7,-31,-32,22,30,-3 ⇒ -31

7,24,-19,34,10,23,-8
-27,33,-13,-13,0,3,38
26,38,-22,-14,23,3,-29
⇒ 24

27,12,-13,40,-36,-44 ⇒ 12

573,711,631,532,810
701,589,269,748,717
475,239,441,420,136
⇒ 711

195,152,59,135,129
145,127,114,146,99
⇒ 152

338,673,879,377,148,833,466
711,881,668,377,148,568,907
⇒ 673

3435,7298,5266,1043,9262 ⇒ 7298

9989,8219,9469,2240 ⇒ 8219
---
38,-33,7,-47,0
73,-24,5,19,55
-43,35,-4,86,-8
Out: 38

70,-23,102,71
7,-28,76,10
Out: 70

61,28,29,-28,78 Out: 61

-74,4,86,18,-15,-27,21
-27,-55,-89,-81,-2,55,-72
Out: -74

-77,-25,36,-10,51,-32,-17
-70,-3,30,-24,79,-38,-2
-54,-20,23,-31,75,-41,-10
Out: -77

45,99,46,34,38 Out: 45
---
[[ 16 -42 -22  -2  34 -25 -82]
 [ 36  28   9 -19   5  34  69]
 [ -9  17  12  21  51   1  56]]	5

[[ -7  -6  64  22]
 [-26  -9  98  -6]
 [-22 -23  14  -9]]	-9

[[-17 -42 -35  61  66   8 -67]
 [ 24 -38  42 -53 -52 -34 100]
 [-28  38  45 -91 -68  21  66]]	-52

[[  8  -8 -87 -21  23]
 [ 67  27 -38 -41  33]
 [ 51  16 -61 -38  30]]	-38

[[ -79  -62  -63 -106]
 [  88 -102  -13   62]
 [ -26   94  -50  -29]]	-102

[[ 79  80   7  33  -4 -21]
 [ 79  86   7  78 -64 -21]
 [ 79  86   7  78 -64 -21]]	78

[[-43  23 -23  12]
 [-69   8 -43 -12]
 [-93  -8 -80 -47]]	8

[[  5  -3  23 -22  57  40]
 [ -1  -6  30 -11  23  19]
 [ 26   6  78  21 -13 -45]]	-11

[[ -8   0 -57   0 -75  23]
 [ 65   1 -63   5 -59  30]
 [  7  21 -83 -93   6 -16]]	5

[[-15   3   7   1  55 -50]
 [  4   2  -8 -43 -43  97]
 [-22  34  -7 -44  37 -22]]	-43
---
[[-155.2 -184.1  -68.3   55.9   46.0   47.1   80.9]
 [  66.0  -84.9 -150.6  -86.4  -28.9  -81.9  127.1]] ==> 66.0

[[-120.337  -11.492  -85.065  -37.118 -143.022   68.903   74.918]
 [  -6.548  115.868   99.144  195.557   13.819  111.319   58.048]
 [ 194.956   12.093  137.069   21.067  191.213  202.314  -10.623]] ==> -6.548

[[ 117.3  -56.8  107.1  119.2 -223.8  -54.3]
 [ 102.6  -68.6   94.1  105.1 -204.8  -57.3]] ==> 102.6

[[ 0.08 -0.12  0.02 -0.08  0.13 -0.05  0.07]
 [-0.02 -0.24 -0.14  0.08  0.23 -0.03 -0.05]
 [ 0.09 -0.11 -0.01 -0.06  0.10 -0.06  0.08]] ==> -0.02

[[  -6.3  -77.2   -0.5  -17.4]
 [ -13.2  119.9  -33.2  223.6]
 [ -23.3  -61.1   -4.7 -177.0]] ==> -13.2

[[  2.740   2.725  -9.085  11.746   5.577   8.577   5.357]
 [  2.540   2.577  -8.929  10.901   4.944   7.861   4.801]
 [ -3.793  -4.160  22.494 -14.283   0.433  -7.968  -1.231]] ==> 2.540
---
Q:
 -8.359   -8.796   22.321  -20.713   -3.576  -13.337   -5.488
 -8.789   -9.166   19.965  -21.155   -5.175  -14.181   -6.789
 -0.315   -0.425  -15.203   11.428    3.565    7.397    3.227
A: -14.181

Q:
 -0.926   -2.127   -0.782    1.515   -5.228   -4.255
 -3.321   -9.637    6.185   13.160  -16.468  -10.134
 -5.842   -4.127    1.202   -4.347    0.743    0.633
A: -16.468

Q:
  35.45  -223.06   -31.15  -237.63  -139.71   140.06   -56.17
  41.33  -234.53   -25.15  -242.85  -138.32   139.20   -53.95
  -6.06   175.78   124.86   170.13   242.78   -99.96  -110.03
A: 139.20

Q:
-2.1   0.2   2.5  -0.7   0.4   1.0  -0.5
-1.0  -0.2  -0.4  -1.6   0.2   2.1  -1.6
-1.6  -0.9   1.8  -0.7   1.5   1.4   0.1
A: 2.1

Q:
 -1.4    8.2   -1.4    2.1  -18.6  -18.2
-11.4   10.1    4.8  -13.9    0.0  -17.3
 16.1  -17.4    6.0  -12.2    1.5   -5.4
A: 0.0

Q:
 0.08   0.06  -0.03  -0.10
 0.03  -0.07  -0.18   0.16
-0.08   0.12  -0.18   0.00
A: -0.18

Q:
-0.3  -1.2   0.3  -1.4  -1.3  -0.8  -1.7
 1.2  -1.3  -1.2  -0.4   0.2  -0.1  -1.0
 1.2  -0.4  -0.9   0.2   0.3   0.6  -2.1
A: -0.1
---
Input: [-46 -15  33  87 -31]
Output: -46
Input: [  17    7 -101    3   14   46]
Output: -101
Input: [ 26  75 107  -8 -28]
Output: -28
Input: [-28  31 -78  37 -74 -86]
Output: -86
Input: [ 50  -4  23 -30 -53 -85  -6]
Output: -85
Input: [ 20  63   9  77  31 -47]
Output: -47
---
[[-66  -4 -30 -44  13 -58  -5]
 [-17 -27  66  16  29 -88 -62]
 [ 28  -2   0   1  18 -91  -1]] ans = -88

[ 81  -6 -54   4 -15  27] ans = -15

[[ 52 -84  59 -75]
 [-22  62  -9  10]
 [ -3 -17  26 -20]] ans = -75

[[-10 -63  15   7 -62  17 -73]
 [ 67  85  50  75  57  69  18]] ans = -63

[ -3 -87   1 -40 -20   2] ans = -40

[[ -8  -7  23 106]
 [  4 -43  15  42]] ans = -8
---
-6.20,-12.10,3.57,12.97,-3.25 -> -3.25, -6.20

70.17,48.09,-152.73,-186.89
175.86,-65.73,18.35,-78.49
110.96,83.98,-156.93,-154.74
-> -186.89, 110.96

-0.13,-0.05,0.07,-0.07
0.13,-0.08,0.00,-0.02
0.19,-0.14,-0.02,0.01
-> -0.07, 0.19

-1.668,-18.008,9.001,-16.692,-10.973,-0.314,11.756 -> 11.756, -1.668

14.30,15.96,13.65,-13.05 -> -13.05, 14.30

11.09,14.41,-14.76,3.93,-8.54,14.76,-3.74 -> -3.74, 11.09
---
Input:
[[  15   46    5  -74 -107  -66]
 [  17  -32  -17   26   16  -37]]
Output: 46, -107

Input: [ 36 -16  17  15 -37  49  87]
Output: 87, -37

Input: [ -75 -104  -43   -4   -2   35]
Output: 35, -104

Input:
[[ 61 -82 -11  15 -76  59  14]
 [-28  14   7 -24   8  63  40]
 [ 12  45  52 -24 -51  32 -39]]
Output: 63, -82

Input:
[[ 49  27  13  29]
 [ 14  -7 -83  -2]]
Output: 49, -83

Input:
[[ 12 -11 -53 -36  53 -45 -47]
 [ 12  14 -57 -29  -2 -94 -52]]
Output: 53, -94
---
Input:
[[4, 2, 5, 8],
 [5, 4, 7, 4],
 [4, 2, 5, 8]]
Output: 4

Input:
[[671, 426, 211, 808],
 [189, 888, 400, 446]]
Output: 888

Input:
[[197, 38, 68, 232],
 [55, 78, 186, 19]]
Output: 78

Input:
[[362, 160, 364, 788],
 [578, 213, 176, 440],
 [629, 589, 707, 768]]
Output: 213

Input:
[[697, 691, 690, 612],
 [997, 605, 622, 150]]
Output: 605

Input:
[[202, 438, 326, 754],
 [219, 867, 541, 700],
 [418, 478, 268, 308]]
Output: 867

Input:
[[2, 0, 2, 2],
 [7, 4, 7, 7],
 [1, 0, 1, 1]]
Output: 4

Input:
[[409, 170, 543, 656],
 [835, 533, 544, 438],
 [656, 821, 716, 825]]
Output: 533
---
Q: ((-1.20, -0.48, 0.60, 1.13), (-0.01, -1.70, 0.10, 0.93), (-0.82, -0.42, 0.60, 1.24))
A: -1.20
Q: ((0.17, -0.22, 0.14, -0.05, -0.07, 0.10, 0.08), (0.08, 0.08, 0.01, -0.01, 0.19, 0.12, 0.05))
A: 0.17
Q: (-0.185, 0.091, -0.054, -0.096, 0.104)
A: -0.185
Q: ((0.02, -0.10, -0.04, 0.01, -0.13, 0.06, 0.15), (0.07, 0.11, 0.10, -0.03, 0.19, -0.01, -0.05), (0.09, 0.01, -0.01, -0.12, 0.08, 0.04, 0.11))
A: 0.02
Q: ((1.54, 0.26, -1.14, -0.72, -0.05, -0.86), (1.62, -1.03, -0.49, 1.97, 0.06, -1.30), (0.12, -0.25, 2.03, 1.05, 0.80, -0.75))
A: 1.54
Q: ((0.010, 0.110, 0.018, 0.003, 0.036, 0.013, 0.210), (0.222, -0.022, 0.134, 0.087, -0.165, 0.054, -0.102))
A: 0.010
Q: (6.015, 160.908, -124.141, -119.291, -12.295, -167.123, -148.366)
A: 6.015
Q: (-0.111, 0.157, 0.012, -0.031)
A: -0.111
Q: (0.08, 0.16, 0.10, -0.20, 0.10, -0.11, -0.01)
A: 0.08
Q: (195.6, 184.9, -6.1, -10.1, 181.4, -150.8, 58.3)
A: 195.6
---
[-59 -49 -77 -13] yields -59

[[-51   4  -8  23 -47  -7  -4]
 [-86 -31 -28   1 -96 -36  14]
 [-17 -27 -44 -58 -18  25 -34]] yields -51

[-80  73  16  67 -54  18 -34] yields -80

[ 34  -8   0  -5 -85 -79 -65] yields 34

[[-63  -6 -73  23   0   0   3]
 [-86  42 -30   1   4  -2   7]] yields -63

[ -2  24  35  87  68 -20  75] yields -2
